Below are the code and all the weights of a small trained network. Each question names an input and a class and asks about switching units off, where a switched-off unit gives its printed mean instead of its output.

import numpy as np


def w(rows, s, z=0):
    codes = np.array(rows[::2]) - 128.0
    scale = np.full(codes.shape[1], s)
    scale[-1] = z or s
    return codes * scale


def f(y):
    return np.maximum(y, 0)


def log_softmax(a):
    a = a - a.max(-1, keepdims=True)
    return a - np.log(np.exp(a).sum(-1, keepdims=True))


def net(x, mask):
    res = np.array(x, float).reshape(1, 7) / 4 @ E
    y = f(res @ A[0][:, :-1].T + A[0][:, -1])
    res = res + np.where(mask, y, B[0][:, -1]) @ B[0][:, :-1]
    return log_softmax(res[-1] @ U[:, :-1].T + U[:, -1])


A, B = {}, {}
E = w([
[161,83,150,126,246,167],'x0',
[88,188,145,195,157,119],'x1',
[188,80,68,152,146,76],'x2',
[163,192,87,181,94,83],'x3',
[125,73,128,194,108,204],'x4',
[85,127,42,163,120,204],'x5',
[91,85,97,129,97,48],'x6',
],0.012)
A[0] = w([
[197,49,132,180,164,221,160],'N1',
[174,109,148,109,159,39,236],'N2',
[108,152,106,161,158,112,52],'N3',
[79,145,151,165,10,149,118],'N4',
[137,89,140,157,177,203,192],'N5',
[156,158,184,78,138,141,106],'N6',
[85,130,188,155,106,124,110],'N7',
[154,170,200,90,130,87,92],'N8',
[150,145,193,172,178,122,199],'N9',
[160,114,80,106,78,210,140],'N10',
[73,147,161,124,187,202,56],'N11',
[116,161,224,86,208,147,254],'N12',
[171,164,56,104,85,169,70],'N13',
[163,160,247,98,125,131,149],'N14',
[134,190,56,180,160,32,102],'N15',
[215,86,145,158,125,155,95],'N16',
[114,36,59,121,162,113,164],'N17',
[105,120,152,218,120,131,123],'N18',
[101,154,162,135,168,155,22],'N19',
[184,177,228,71,138,84,47],'N20',
[119,203,99,185,54,87,175],'N21',
[234,102,180,183,163,127,121],'N22',
[178,147,218,100,151,96,62],'N23',
[66,96,79,69,125,29,81],'N24',
[84,203,93,136,86,87,193],'N25',
[149,80,75,30,101,156,135],'N26',
[118,88,145,63,141,109,197],'N27',
[36,171,179,150,122,167,169],'N28',
[96,188,158,113,106,61,95],'N29',
[70,160,181,121,190,160,48],'N30',
[92,142,129,113,160,197,85],'N31',
[63,118,122,169,179,199,101],'N32',
[86,117,103,117,80,244,151],'N33',
],0.011,0.0058)
B[0] = w([
[129,32,100,131,135,175,248],'N1',
[193,121,120,122,132,85,244],'N2',
[125,129,121,150,139,148,146],'N3',
[83,160,136,109,42,126,211],'N4',
[102,46,125,126,161,184,220],'N5',
[152,161,156,77,151,125,174],'N6',
[128,114,155,128,107,127,163],'N7',
[170,182,148,126,122,105,193],'N8',
[163,121,149,147,154,156,191],'N9',
[104,143,69,78,138,140,198],'N10',
[103,138,151,142,189,155,184],'N11',
[137,142,192,124,177,119,240],'N12',
[137,147,92,122,151,155,171],'N13',
[148,148,160,91,124,122,207],'N14',
[148,167,79,193,189,111,223],'N15',
[178,106,103,125,101,150,181],'N16',
[108,76,99,120,148,83,218],'N17',
[106,113,124,151,106,157,170],'N18',
[134,133,140,140,152,163,149],'N19',
[180,182,142,93,148,98,209],'N20',
[118,214,98,196,89,167,231],'N21',
[181,80,156,140,77,146,200],'N22',
[188,146,147,105,125,104,191],'N23',
[111,102,122,139,80,6,217],'N24',
[149,202,99,161,89,124,218],'N25',
[98,119,104,86,151,104,209],'N26',
[130,134,158,103,150,68,204],'N27',
[110,151,172,137,114,163,200],'N28',
[146,170,127,146,95,132,198],'N29',
[109,127,171,163,158,133,171],'N30',
[105,142,136,124,154,165,173],'N31',
[81,115,139,163,170,166,194],'N32',
[75,151,126,71,139,170,220],'N33',
],0.012,0.014)
U = w([
[83,125,222,149,168,177,119],'0',
[115,90,108,127,105,34,225],'1',
[194,51,125,164,99,160,156],'2',
[190,164,213,82,117,95,126],'3',
[67,183,181,162,7,148,119],'4',
[151,186,61,237,101,123,78],'5',
[66,80,102,101,131,170,1],'6',
[82,170,81,69,87,154,160],'7',
],0.011,0.0041)

Each question gives the input, the list of numbers given to net, and the class t.
The units are the neurons (one row each of A and B). Each row of codes is followed by its name. A weight is (code - 128) times the scale printed after its matrix; where a second scale follows, it is the last column's (A, B and U).
mask holds one flag per neuron, in row order. A switched-off neuron (its flag False) gives its mean, the last column of its row in B, instead of its output. The means were averaged over made-up inputs and are rounded, as every weight is.
A unit's drop is (log p(t) with every unit on - log p(t) with that unit switched off) / (log p(t) with every unit on - log p(t) with every unit switched off).
The circuit of an input: a set's keep is (log p(t) with only the set's units on - log p(t) with every unit switched off) / (log p(t) with every unit on - log p(t) with every unit switched off). Starting from the 12 units with the biggest drops (on a tie, the unit counted first), units are removed one at a time, each time the one whose removal leaves the highest keep (on an exact tie, the one counted first), for as long as the keep stays at least 0.8.
units of the circuit, in order: the units of the circuit, biggest drop first
top k neurons: the k neurons with the biggest drops, biggest first
drop of u: that unit's drop, to one decimal
input [4,8,-5,3,1,6,6], class 4: units of the circuit, in order	N28
input [-1,-3,-1,-1,-2,4,4], class 1: units of the circuit, in order	N24; N21
input [-1,3,-7,3,3,5,-4], class 0: top 3 neurons	N11; N32; N24
input [2,-1,0,5,-2,-3,3], class 5: top 2 neurons	N15; N12
input [-4,8,-1,-5,-7,2,-1], class 4: top 2 neurons	N28; N2
input [4,4,-7,5,0,8,7], class 4: units of the circuit, in order	N28; N4
input [1,0,6,2,-2,-5,3], class 1: top 2 neurons	N24; N12
input [-5,-3,-8,-6,6,5,-1], class 6: top 2 neurons	N10; N33
input [4,-1,-1,-8,6,-4,8], class 6: units of the circuit, in order	N5; N17
input [3,5,1,-8,5,2,7], class 6: units of the circuit, in order	N17; N5
input [-8,2,7,-4,2,-1,-5], class 4: units of the circuit, in order	N15; N2
input [-8,-3,1,3,5,-4,7], class 4: top 2 neurons	N4; N1
input [3,-8,2,-2,0,-8,8], class 1: top 3 neurons	N24; N17; N26
input [5,-4,3,6,3,-6,-4], class 2: units of the circuit, in order	N1
input [2,-2,7,5,-5,-5,4], class 1: top 2 neurons	N24; N2
input [-6,-6,8,7,-7,-5,-7], class 5: top 2 neurons	N15; N21
input [1,-7,8,-8,3,2,4], class 1: top 3 neurons	N17; N24; N27
input [-1,8,-8,6,-3,6,2], class 4: top 3 neurons	N4; N28; N2
input [-8,1,2,3,5,7,1], class 4: top 2 neurons	N4; N33
input [7,2,7,3,2,-8,2], class 2: units of the circuit, in order	N22
input [-8,-5,1,-8,3,4,-4], class 6: drop of N20	0.5
input [-3,-4,-7,1,-3,8,5], class 4: drop of N21	0.2
input [-5,4,-2,2,1,1,1], class 4: drop of N4	0.7
